Each row has a name. Each question is about the rows just above it. Places in a row count from 0.

[-78 -60 -63 -52] : bosib
[-51 -33 -55 -23] : Tabol
[-49 -54 -14 -34] : fogip
[-22 -28 -41 -13] : sev
[-53 -87 -49 -23] : Leg
[-30  25 -32 -49] : rimu
[-22   4 -56  26] : fatub
[-50  -9 -56  68] : pelu
[-25 -61 -54  58] : gusa
[-41 -38 -46  26] : zep
Changed fatub: [-22   3 -56  26]. Place and old value:
1, [4]
One entry of rimu was changed: [-30  25 -33 -49]. Where, and from what?
2, [-32]
Changed sev: [-22 -29 -41 -13]. Place and old value:
1, [-28]
One entry of gusa was changed: [-26 -61 -54  58]. Where, and from what?
0, [-25]

[ 26   3  60 -37  26  62]  Bim
[ 12  17  75 -42   9  74]  Rikop
[  7   6  68 -41  13  74]  Ruf
One entry of Rikop was changed: [ 12  17  75 -42  10  74]. Where, and from what?
4, [9]
Changed Rikop: [ 12  17  76 -42   9  74]. Place and old value:
2, [75]
Changed Bim: [ 26   2  60 -37  26  62]. Place and old value:
1, [3]
Where does [ 12  18  75 -42   9  74] differ from Rikop, and what was there?
1, [17]
Changed Bim: [ 26   3  60 -38  26  62]. Place and old value:
3, [-37]
One entry of Bim was changed: [ 26   3  60 -37  26  63]. Where, and from what?
5, [62]

[ -3  73 -74 -43  45 -61  37 -39  76] -> femuf
[  2  10   2   8  13 -38  70 -21   8] -> bek
[ 35 -62  22  13 -13  28  17  -8 -22] -> res
[ -6 -29  20  35  32   0 -17  14   4] -> Gada
[ 51 -28 -21 -71 -17  55 -15  33 -15] -> bik
Where does [  2  10   1   8  13 -38  70 -21   8] differ from bek, and what was there?
2, [2]
Changed res: [ 35 -62  21  13 -13  28  17  -8 -22]. Place and old value:
2, [22]
One entry of femuf was changed: [ -3  73 -74 -43  45 -61  37 -39  77]. Where, and from what?
8, [76]
Changed bik: [ 51 -28 -21 -70 -17  55 -15  33 -15]. Place and old value:
3, [-71]
Where does [ 35 -62  22  13 -13  28  17  -8 -21] differ from res, and what was there?
8, [-22]

[-42   2  20 -33  12  10  33  15 -48   2  -7   3]  bufuf
[  4 -14 -30  -5  -1 -21   1   9   8 -19  -1   7]  gusar
[-13  -7 -86   9   0   6  24  -1   9 -13   1 -15]  fam
[ 26  28  58 -41  -6   0  35  18  -6   5  23   7]  didi
[-42 -51  38  36  19 -31 -92 -15 -27  -1 -51  27]  kesi
[ 28  17 -31  43  -5   7  -3 -30  34  25   2 -16]  vug
[  8  18  78 -20   5 -10  -2   8 -24  17   5  19]  bas
[ 47  18  60  40  -5 -12 -56 -24  27  31   6  11]  nuvif
[-67 -33   4   8  22  -4 -28  -2 -52   1 -39  11]  Veg
[-71 -30  16 -14  22  -2 -14  11 -62  -7 -32  14]  tezag
[ -7 -28 -31  57   9 -28 -69 -24   9   4 -26  13]  neme
[-38 -17  15  14  10  11 -27  -9 -25   6 -23   0]  vemo
Where does [  9  18  78 -20   5 -10  -2   8 -24  17   5  19] differ from bas, and what was there?
0, [8]
Changed bufuf: [-42   2  20 -33  12  10  33  15 -48   1  -7   3]. Place and old value:
9, [2]
Where does [-71 -30  16 -14  21  -2 -14  11 -62  -7 -32  14] differ from tezag, and what was there?
4, [22]
Where does [ 47  18  60  40  -5 -11 -56 -24  27  31   6  11] differ from nuvif, and what was there?
5, [-12]
One entry of fam was changed: [-13  -7 -86   9   0   6  24  -1   9 -13   0 -15]. Where, and from what?
10, [1]
Changed bas: [  8  18  78 -20   5 -10  -2   8 -24  17   5  18]. Place and old value:
11, [19]

[-40 -25   0 -10] : zozum
[-10 -47  10  16] : mirup
[ 12 -11 -18 -69] : dokon
[ 19  58  -2 -54] : beru
[-22 -40  29   5] : zez
[-22 -40  29   1] : vig
[-42 -28  25  58] : mabu
One entry of beru was changed: [ 19  58  -3 -54]. Where, and from what?
2, [-2]
One entry of zozum was changed: [-40 -25   1 -10]. Where, and from what?
2, [0]
Changed zozum: [-40 -24   0 -10]. Place and old value:
1, [-25]

[-14 -21  13   5  -9 -25 -15 -18 -13  23  23  24   3  14  -2   0  27 -19
  14 -54  18 -12 -28  61   5 -13  -6 -25 -28  14   2   3  -4 -20 -16   5
   2  14 -12  13 -26]  nus
[ -8 -10  21  12  -7  43  10 -13  15   4  -5   1  11 -23 -19  19   5  19
 -21  22 -26  32  -5  -4   1   0 -22   6 -27 -11  18  -7 -19 -13  -5  -1
   7   3  16 -34   3]  Vidu
[-13  12  -7 -22   0 -15 -11  10  -1   5  16 -21 -25  -5  10  -3 -46  -3
  17 -40  25  -7  -3   4 -17  -8  41 -24  16 -13 -25 -29   9   1   5  -3
   3   2 -18  23 -15]  Dirup
[ 25  26  45  54   1  -8  -2  48  -5   1 -15 -23  93 -29  18  33  14 -71
  41 -90 -54  27  11 -21  10   7 -78 -33  19  -1  -3 -18 -62 -21  44 -41
 -19  -7 -34  57   3]  lun
Where does [-14 -21  13   5  -9 -24 -15 -18 -13  23  23  24   3  14  -2   0  27 -19
  14 -54  18 -12 -28  61   5 -13  -6 -25 -28  14   2   3  -4 -20 -16   5
   2  14 -12  13 -26] differ from nus, and what was there?
5, [-25]
One entry of nus was changed: [-14 -21  13   5  -9 -25 -15 -18 -13  23  23  25   3  14  -2   0  27 -19
  14 -54  18 -12 -28  61   5 -13  -6 -25 -28  14   2   3  -4 -20 -16   5
   2  14 -12  13 -26]. Where, and from what?
11, [24]
One entry of nus was changed: [-14 -21  13   5  -9 -25 -15 -18 -13  23  23  24   3  14  -2   0  27 -19
  14 -54  18 -12 -28  61   6 -13  -6 -25 -28  14   2   3  -4 -20 -16   5
   2  14 -12  13 -26]. Where, and from what?
24, [5]
One entry of Dirup was changed: [-13  12  -7 -22   0 -15 -11  10  -1   5  16 -21 -25  -5  10  -3 -46  -3
  17 -40  25  -7  -3   4 -17  -8  41 -24  16 -13 -25 -29   9   0   5  -3
   3   2 -18  23 -15]. Where, and from what?
33, [1]

[45 38 50 30 35 49 52 43 56 44 48 42 42 39 30 43] = Zirer
[41 45 35 45 37 36 32 36 33 35 40 43 35 34 44 34] = Zev
[44 41 39 45 44 33 34 36 34 46 36 38 37 35 41 46] = sud
[45 39 37 46 49 32 37 42 33 34 42 35 35 45 46 38] = Buri
[44 44 34 53 60 27 22 32 22 46 34 44 33 39 74 33] = seki
[45 34 38 44 42 40 31 33 36 37 36 43 36 43 42 46] = Mis
[44 36 42 40 35 36 40 41 36 38 41 47 40 39 42 43] = sas
One entry of seki was changed: [44 44 34 53 60 27 22 32 22 45 34 44 33 39 74 33]. Where, and from what?
9, [46]
One entry of Mis was changed: [46 34 38 44 42 40 31 33 36 37 36 43 36 43 42 46]. Where, and from what?
0, [45]
One entry of seki was changed: [44 44 34 53 60 27 23 32 22 46 34 44 33 39 74 33]. Where, and from what?
6, [22]

[ 60  11  23 -20  14  -7   3] -> Suz
[ 86  36  32 -32   6 -10  16] -> Zoso
[ 57   8  18 -24  11  -7   3] -> Vuru
[10  8  3  2  2 -1  2] -> runop
[ 0  2 -2  2 -7  3  1] -> zofa
Where does [ 0  2 -1  2 -7  3  1] differ from zofa, and what was there?
2, [-2]
Where does [ 57   8  18 -25  11  -7   3] differ from Vuru, and what was there?
3, [-24]

